Below is a small trained network, with its code and all its weights. Each question gives an input and a target symbol and asks what happens when units are switched off, that is, made to give their printed mean instead of their output.

import numpy as np


def w(rows, s, z=0):
    codes = np.array(rows[::2]) - 128.0
    scale = np.full(codes.shape[1], s)
    scale[-1] = z or s
    return codes * scale


def f(y):
    return np.maximum(y, 0)


def softmax(a):
    e = np.exp(a - a.max(-1, keepdims=True))
    return e / e.sum(-1, keepdims=True)


def log_softmax(a):
    a = a - a.max(-1, keepdims=True)
    return a - np.log(np.exp(a).sum(-1, keepdims=True))


def net(x, mask):
    ids = ['ηλμξπσφω'.index(c) for c in x.split()]
    T = len(ids)
    res = E[ids] + P[:T]
    q, k, v = (res @ M[0].T for M in (Q, K, V))
    z = softmax(np.where(np.tri(T) > 0, q @ k.T / 2**0.5, -1e9)) @ v
    res = res + np.where(mask[0], z, O[0][:, -1]) @ O[0][:, :-1]
    y = f(res @ A[0][:, :-1].T + A[0][:, -1])
    res = res + np.where(mask[1:13], y, B[0][:, -1]) @ B[0][:, :-1]
    return log_softmax(res[-1] @ U[:, :-1].T + U[:, -1])


Q, K, V, O, A, B = {}, {}, {}, {}, {}, {}
E = w([
[143,179,133,101,134,97],'η',
[167,131,129,71,107,96],'λ',
[124,117,186,89,121,134],'μ',
[108,167,168,120,152,156],'ξ',
[79,74,97,47,240,144],'π',
[118,121,115,142,62,97],'σ',
[209,105,165,120,146,153],'φ',
[254,162,144,126,223,121],'ω',
],0.0085)
P = w([
[129,65,67,183,149,190],'0',
[171,56,126,49,143,1],'1',
[108,201,28,50,100,174],'2',
[140,57,121,177,137,182],'3',
[124,157,156,111,195,16],'4',
[103,195,53,42,97,172],'5',
[162,65,154,179,128,185],'6',
[123,196,173,136,195,32],'7',
[97,191,78,17,97,161],'8',
[190,58,189,181,113,191],'9',
[130,229,208,140,193,35],'10',
[91,183,119,1,79,157],'11',
[171,53,168,178,129,181],'12',
[112,253,225,141,188,42],'13',
],0.0066)
Q[0] = w([
[161,81,178,244,181,90],'h0',
[83,252,111,9,131,125],'h0',
],0.031)
K[0] = w([
[91,79,2,95,125,96],'h0',
[211,176,173,225,9,83],'h0',
],0.02)
V[0] = w([
[227,159,147,129,155,151],'h0',
[145,86,87,90,249,145],'h0',
],0.013)
O[0] = w([
[219,157,137,178,120,160,86],'h0',
[175,124,255,102,98,122,248],'h0',
],0.0079,0.0018)
A[0] = w([
[158,131,149,161,195,89,94],'n0',
[162,142,81,97,141,69,92],'n1',
[57,110,88,155,90,101,59],'n2',
[54,140,74,102,57,119,68],'n3',
[78,121,53,155,73,175,100],'n4',
[84,169,98,95,73,167,137],'n5',
[137,126,99,239,190,252,35],'n6',
[177,30,59,118,85,214,80],'n7',
[181,140,88,172,122,163,253],'n8',
[86,123,168,136,139,91,213],'n9',
[97,74,120,196,109,241,106],'n10',
[125,68,71,239,58,123,135],'n11',
],0.015,0.0046)
B[0] = w([
[71,120,131,164,84,84,179],'n0',
[154,114,200,160,116,133,188],'n1',
[154,214,131,57,124,136,173],'n2',
[78,119,18,201,102,152,212],'n3',
[208,35,137,142,167,115,189],'n4',
[79,145,212,94,90,129,210],'n5',
[208,243,198,239,68,90,144],'n6',
[121,149,141,5,17,60,172],'n7',
[138,96,34,67,217,149,207],'n8',
[144,104,94,157,143,64,254],'n9',
[78,108,126,201,74,230,164],'n10',
[48,172,221,145,236,134,178],'n11',
],0.024,0.005)
U = w([
[181,21,201,174,151,55,218],'η',
[84,253,65,167,159,14,167],'λ',
[160,165,150,203,119,205,154],'μ',
[58,194,234,110,162,154,97],'ξ',
[110,230,202,87,50,117,6],'π',
[55,11,48,150,23,186,113],'σ',
[152,185,122,16,131,94,82],'φ',
[203,100,53,135,245,183,172],'ω',
],0.0049,0.0021)

Each question gives the input, a string of symbols that net reads in full, and the target symbol t.
The units are the heads (2 rows each of Q, K, V and O) and the neurons (one row each of A and B). Each row of codes is followed by its name. A weight is (code - 128) times the scale printed after its matrix; where a second scale follows, it is the last column's (O, A, B and U).
mask holds one flag per unit, heads first, then neurons. A switched-off unit (its flag False) gives its mean, the last column of its rows in O or B, instead of its output. The means were averaged over made-up inputs and are rounded, as every weight is.
A unit's drop is (log p(t) with every unit on - log p(t) with that unit switched off) / (log p(t) with every unit on - log p(t) with every unit switched off).
The circuit of an input: a set's keep is (log p(t) with only the set's units on - log p(t) with every unit switched off) / (log p(t) with every unit on - log p(t) with every unit switched off). Starting from the 12 units with the biggest drops (on a tie, the unit counted first), units are removed one at a time, each time the one whose removal leaves the highest keep (on an exact tie, the one counted first), for as long as the keep stays at least 0.8.
circuit, biggest first: the units of the circuit, biggest drop first
k most important neurons: the k neurons with the biggest drops, biggest first
drop when u is switched off: that unit's drop, to one decimal
input σ ξ ω, target ω: 3 most important neurons -> [n8; n7; n5]
input φ φ ξ λ, target φ: most important neuron -> [n7]
input ω ξ σ σ π φ, target φ: circuit, biggest first -> [n7; n8; n3; h0]
input σ σ μ, target σ: circuit, biggest first -> [n3; h0]
input π ξ μ, target π: 3 most important neurons -> [n5; n8; n4]
input η σ η λ μ ξ σ σ μ ξ σ φ, target φ: circuit, biggest first -> [h0; n7; n8; n3]
input μ ξ ξ, target ξ: 4 most important neurons -> [n5; n9; n7; n3]
input ξ ξ ξ σ φ η ω, target λ: circuit, biggest first -> [n6; n0; n8]
input λ σ σ η, target ω: circuit, biggest first -> [n8; n5; n7]
input μ ξ σ π ξ σ, target σ: 2 most important neurons -> [n3; n11]
input σ σ σ μ ω π, target ω: circuit, biggest first -> [h0; n8]
input σ σ λ ξ ξ λ σ ξ π, target σ: 3 most important neurons -> [n3; n11; n4]
input σ μ μ η σ η μ σ σ, target σ: 3 most important neurons -> [n3; n4; n5]
input σ μ σ ω, target λ: 2 most important neurons -> [n6; n8]
input μ φ π, target φ: 3 most important neurons -> [n3; n7; n10]
input σ μ μ, target σ: 3 most important neurons -> [n3; n11; n2]
input σ μ λ η, target ω: 3 most important neurons -> [n8; n5; n7]
input σ σ μ η ξ μ σ π μ ξ σ φ ξ, target η: 3 most important neurons -> [n9; n3; n2]
input σ σ σ μ σ σ ξ π π, target π: drop when h0 is switched off -> 0.4
input μ σ ω ξ λ σ σ, target ξ: drop when n4 is switched off -> 0.1
input φ σ μ σ φ ω ξ ξ ξ σ, target ξ: drop when n11 is switched off -> 1.5
